Here is a tiny trained network, its code and every weight. The questions are about switching its units off for an input and a target symbol, where a switched-off unit gives its printed mean instead of its output.

import numpy as np


def w(rows, s, z=0):
    codes = np.array(rows[::2]) - 128.0
    scale = np.full(codes.shape[1], s)
    scale[-1] = z or s
    return codes * scale


def norm(h):
    return h / np.sqrt((h * h).mean(-1, keepdims=True) + 1e-5)


def f(y):
    return y / 2 * (1 + np.tanh(0.7978845608 * (y + 0.044715 * y**3)))


def softmax(a):
    e = np.exp(a - a.max(-1, keepdims=True))
    return e / e.sum(-1, keepdims=True)


def log_softmax(a):
    a = a - a.max(-1, keepdims=True)
    return a - np.log(np.exp(a).sum(-1, keepdims=True))


def net(x, mask):
    ids = ['γδεζθξσφω'.index(c) for c in x.split()]
    T = len(ids)
    res = E[ids] + P[:T]
    u = 0
    for l in range(3):
        q, k, v = (norm(res) @ M[l].T for M in (Q, K, V))
        z = softmax(np.where(np.tri(T) > 0, q @ k.T / 2**0.5, -1e9)) @ v
        res = res + np.where(mask[u], z, O[l][:, -1]) @ O[l][:, :-1]
        u += 1
        y = f(norm(res) @ A[l][:, :-1].T + A[l][:, -1])
        res = res + np.where(mask[u : u + 8], y, B[l][:, -1]) @ B[l][:, :-1]
        u += 8
    return log_softmax(norm(res)[-1] @ U[:, :-1].T + U[:, -1])


Q, K, V, O, A, B = {}, {}, {}, {}, {}, {}
E = w([
[120,142,111,116,169,172,142],'γ',
[115,171,95,205,133,142,113],'δ',
[104,153,214,90,149,69,179],'ε',
[156,77,154,134,243,118,134],'ζ',
[124,127,98,149,63,238,126],'θ',
[179,120,161,140,76,178,193],'ξ',
[185,145,119,7,34,144,80],'σ',
[134,98,207,192,68,236,89],'φ',
[121,112,155,156,139,173,84],'ω',
],0.012)
P = w([
[11,88,126,119,62,113,121],'0',
[20,103,121,133,111,112,105],'1',
[50,99,119,134,143,132,114],'2',
[71,119,130,118,141,154,119],'3',
[101,133,136,112,140,167,132],'4',
[134,145,135,100,146,165,136],'5',
[166,159,142,93,144,164,142],'6',
[201,176,151,83,145,150,148],'7',
[222,206,142,65,156,141,142],'8',
[238,196,138,93,144,156,146],'9',
[253,221,130,64,178,149,144],'10',
],0.0054)
Q[0] = w([
[107,209,145,92,193,231,191],'0.h1',
[2,86,145,185,143,114,81],'0.h1',
],0.0059)
K[0] = w([
[22,225,2,97,212,152,131],'0.h1',
[16,2,165,157,71,94,37],'0.h1',
],0.0048)
V[0] = w([
[39,3,188,80,47,95,115],'0.h1',
[66,167,137,213,150,129,41],'0.h1',
],0.0043)
O[0] = w([
[255,130,90,92,99,85,163,1],'0.h1',
[110,166,96,120,173,117,179,223],'0.h1',
],0.007,0.00065)
A[0] = w([
[167,156,169,145,161,202,119,107],'0.n1',
[138,115,124,108,73,92,206,120],'0.n2',
[46,59,186,56,149,91,92,120],'0.n3',
[220,154,105,182,157,165,180,67],'0.n4',
[107,101,112,148,53,155,183,4],'0.n5',
[90,131,253,166,122,119,147,48],'0.n6',
[156,174,202,168,98,140,193,118],'0.n7',
[167,144,124,174,68,163,131,122],'0.n8',
],0.0059,0.0028)
B[0] = w([
[168,223,10,119,196,173,80,255],'0.n1',
[75,188,78,206,195,40,138,154],'0.n2',
[90,4,115,184,136,42,91,139],'0.n3',
[33,190,192,102,173,201,25,179],'0.n4',
[123,139,33,189,157,161,222,144],'0.n5',
[14,205,229,64,126,58,146,159],'0.n6',
[101,132,81,122,235,96,129,220],'0.n7',
[128,110,94,147,184,62,85,204],'0.n8',
],0.0044,0.0036)
Q[1] = w([
[231,94,110,144,137,137,78],'1.h1',
[87,1,106,143,115,60,69],'1.h1',
],0.0066)
K[1] = w([
[91,110,121,116,144,90,212],'1.h1',
[127,49,90,254,100,102,118],'1.h1',
],0.0074)
V[1] = w([
[10,1,114,144,25,67,109],'1.h1',
[175,147,33,126,184,69,56],'1.h1',
],0.0047)
O[1] = w([
[59,173,83,81,10,136,117,1],'1.h1',
[189,183,114,188,125,107,255,135],'1.h1',
],0.0072,0.0044)
A[1] = w([
[133,170,21,117,120,82,221,23],'1.n1',
[243,103,179,58,3,116,68,2],'1.n2',
[161,103,117,115,226,123,133,124],'1.n3',
[102,193,109,202,41,92,55,109],'1.n4',
[99,117,128,95,39,189,155,193],'1.n5',
[178,94,208,119,86,153,90,48],'1.n6',
[84,161,224,76,112,117,202,78],'1.n7',
[130,26,94,108,101,141,60,111],'1.n8',
],0.0066,0.0042)
B[1] = w([
[136,138,86,46,194,117,204,128],'1.n1',
[77,175,176,187,169,128,204,151],'1.n2',
[144,111,114,164,57,159,102,254],'1.n3',
[204,144,157,170,64,59,64,124],'1.n4',
[103,108,148,255,151,135,153,157],'1.n5',
[130,144,195,106,178,108,153,118],'1.n6',
[106,101,86,137,105,95,71,124],'1.n7',
[163,64,198,130,93,159,153,130],'1.n8',
],0.0064,0.005)
Q[2] = w([
[242,212,193,207,250,206,254],'2.h1',
[80,223,168,112,230,113,114],'2.h1',
],0.0053)
K[2] = w([
[133,156,255,46,204,91,126],'2.h1',
[143,141,183,117,186,198,97],'2.h1',
],0.0074)
V[2] = w([
[146,16,73,204,222,2,106],'2.h1',
[170,94,57,129,164,166,51],'2.h1',
],0.0047)
O[2] = w([
[115,140,68,125,198,100,52,254],'2.h1',
[133,118,98,254,127,137,168,75],'2.h1',
],0.0092,0.00075)
A[2] = w([
[125,98,69,82,54,22,123,23],'2.n1',
[178,145,156,142,185,138,223,189],'2.n2',
[120,74,68,184,2,134,142,2],'2.n3',
[68,111,207,70,40,39,73,48],'2.n4',
[140,174,205,99,220,42,106,107],'2.n5',
[118,70,227,59,154,10,150,147],'2.n6',
[98,90,103,173,160,134,94,156],'2.n7',
[103,153,159,120,155,168,78,150],'2.n8',
],0.0066,0.006)
B[2] = w([
[123,116,147,205,152,203,120,127],'2.n1',
[171,178,172,117,164,197,136,254],'2.n2',
[110,87,13,68,113,226,63,117],'2.n3',
[78,139,98,62,88,153,151,143],'2.n4',
[85,193,103,91,114,254,99,163],'2.n5',
[219,120,104,129,170,174,69,167],'2.n6',
[95,135,180,99,168,97,151,201],'2.n7',
[130,141,127,76,96,93,153,200],'2.n8',
],0.0072,0.0057)
U = w([
[90,105,219,196,98,159,69,96],'γ',
[11,116,169,133,164,154,178,99],'δ',
[79,158,96,56,123,115,63,116],'ε',
[105,207,113,189,119,79,115,177],'ζ',
[134,105,60,167,92,187,122,181],'θ',
[185,56,135,137,176,106,100,154],'ξ',
[161,138,138,67,54,147,159,101],'σ',
[187,133,117,171,126,136,117,2],'φ',
[184,162,74,109,177,107,218,138],'ω',
],0.012,0.0054)

Each question gives the input, a string of symbols that net reads in full, and the target symbol t.
The units are the heads (2 rows each of Q, K, V and O) and the neurons (one row each of A and B). Each row of codes is followed by its name. A weight is (code - 128) times the scale printed after its matrix; where a second scale follows, it is the last column's (O, A, B and U).
mask holds one flag per unit, layer by layer, with each layer's heads first. A switched-off unit (its flag False) gives its mean, the last column of its rows in O or B, instead of its output. The means were averaged over made-up inputs and are rounded, as every weight is.
A unit's drop is (log p(t) with every unit on - log p(t) with that unit switched off) / (log p(t) with every unit on - log p(t) with every unit switched off).
The circuit of an input: a set's keep is (log p(t) with only the set's units on - log p(t) with every unit switched off) / (log p(t) with every unit on - log p(t) with every unit switched off). Starting from the 12 units with the biggest drops (on a tie, the unit counted first), units are removed one at a time, each time the one whose removal leaves the highest keep (on an exact tie, the one counted first), for as long as the keep stays at least 0.8.
circuit, biggest first: the units of the circuit, biggest drop first
top k neurons: the k neurons with the biggest drops, biggest first
k most important neurons of layer l: the k neurons of layer l with the biggest drops, biggest first
drop when u is switched off: that unit's drop, to one decimal
input γ σ ω δ ξ σ γ θ, target σ: circuit, biggest first	(2.h1, 1.n2)
input γ ξ ε φ ξ, target ε: circuit, biggest first	(2.h1, 0.n4)
input φ ξ ζ θ γ, target δ: circuit, biggest first	(0.h1, 2.n6)
input γ φ ξ σ ξ, target σ: top 2 neurons	(1.n2, 0.n1)
input ω σ σ, target ω: circuit, biggest first	(0.h1, 1.n2)
input θ ξ ω ω ξ θ, target ω: circuit, biggest first	(0.h1, 1.h1, 0.n5)
input ξ σ φ ξ σ σ γ ω, target σ: circuit, biggest first	(1.n2, 2.h1, 0.n1)
input θ γ θ γ ξ γ φ φ γ γ ω, target γ: circuit, biggest first	(0.h1)
input φ ω σ θ, target ω: 2 most important neurons of layer 1	(1.n3, 1.n1)
input γ φ ξ, target ω: circuit, biggest first	(0.h1, 0.n2)
input γ ε ξ γ, target ε: top 3 neurons	(1.n3, 0.n6, 2.n2)
input θ ζ ξ, target ω: top 3 neurons	(0.n2, 0.n5, 1.n1)
input ξ ξ ξ ω, target ξ: 2 most important neurons of layer 1	(1.n3, 1.n1)
input θ ε σ, target σ: top neuron	(0.n1)
input θ θ γ ω, target θ: 3 most important neurons of layer 1	(1.n2, 1.n3, 1.n6)
input ξ γ ε γ, target ε: top 2 neurons	(0.n6, 0.n4)
input ξ ε ω, target ε: 2 most important neurons of layer 1	(1.n3, 1.n8)
input σ ω σ φ θ, target σ: 2 most important neurons of layer 0	(0.n1, 0.n7)
input θ σ ω ε ξ θ, target ε: 3 most important neurons of layer 1	(1.n3, 1.n5, 1.n7)
input ω ζ δ, target ω: circuit, biggest first	(0.h1)
input ξ ε ζ ω, target ε: 2 most important neurons of layer 1	(1.n8, 1.n3)
input ε ω φ, target ε: 2 most important neurons of layer 1	(1.n5, 1.n3)
input σ γ ω, target σ: drop when 1.h1 is switched off	0.1
input γ ξ θ ζ δ γ ε θ θ ε ξ, target ε: drop when 2.h1 is switched off	0.4
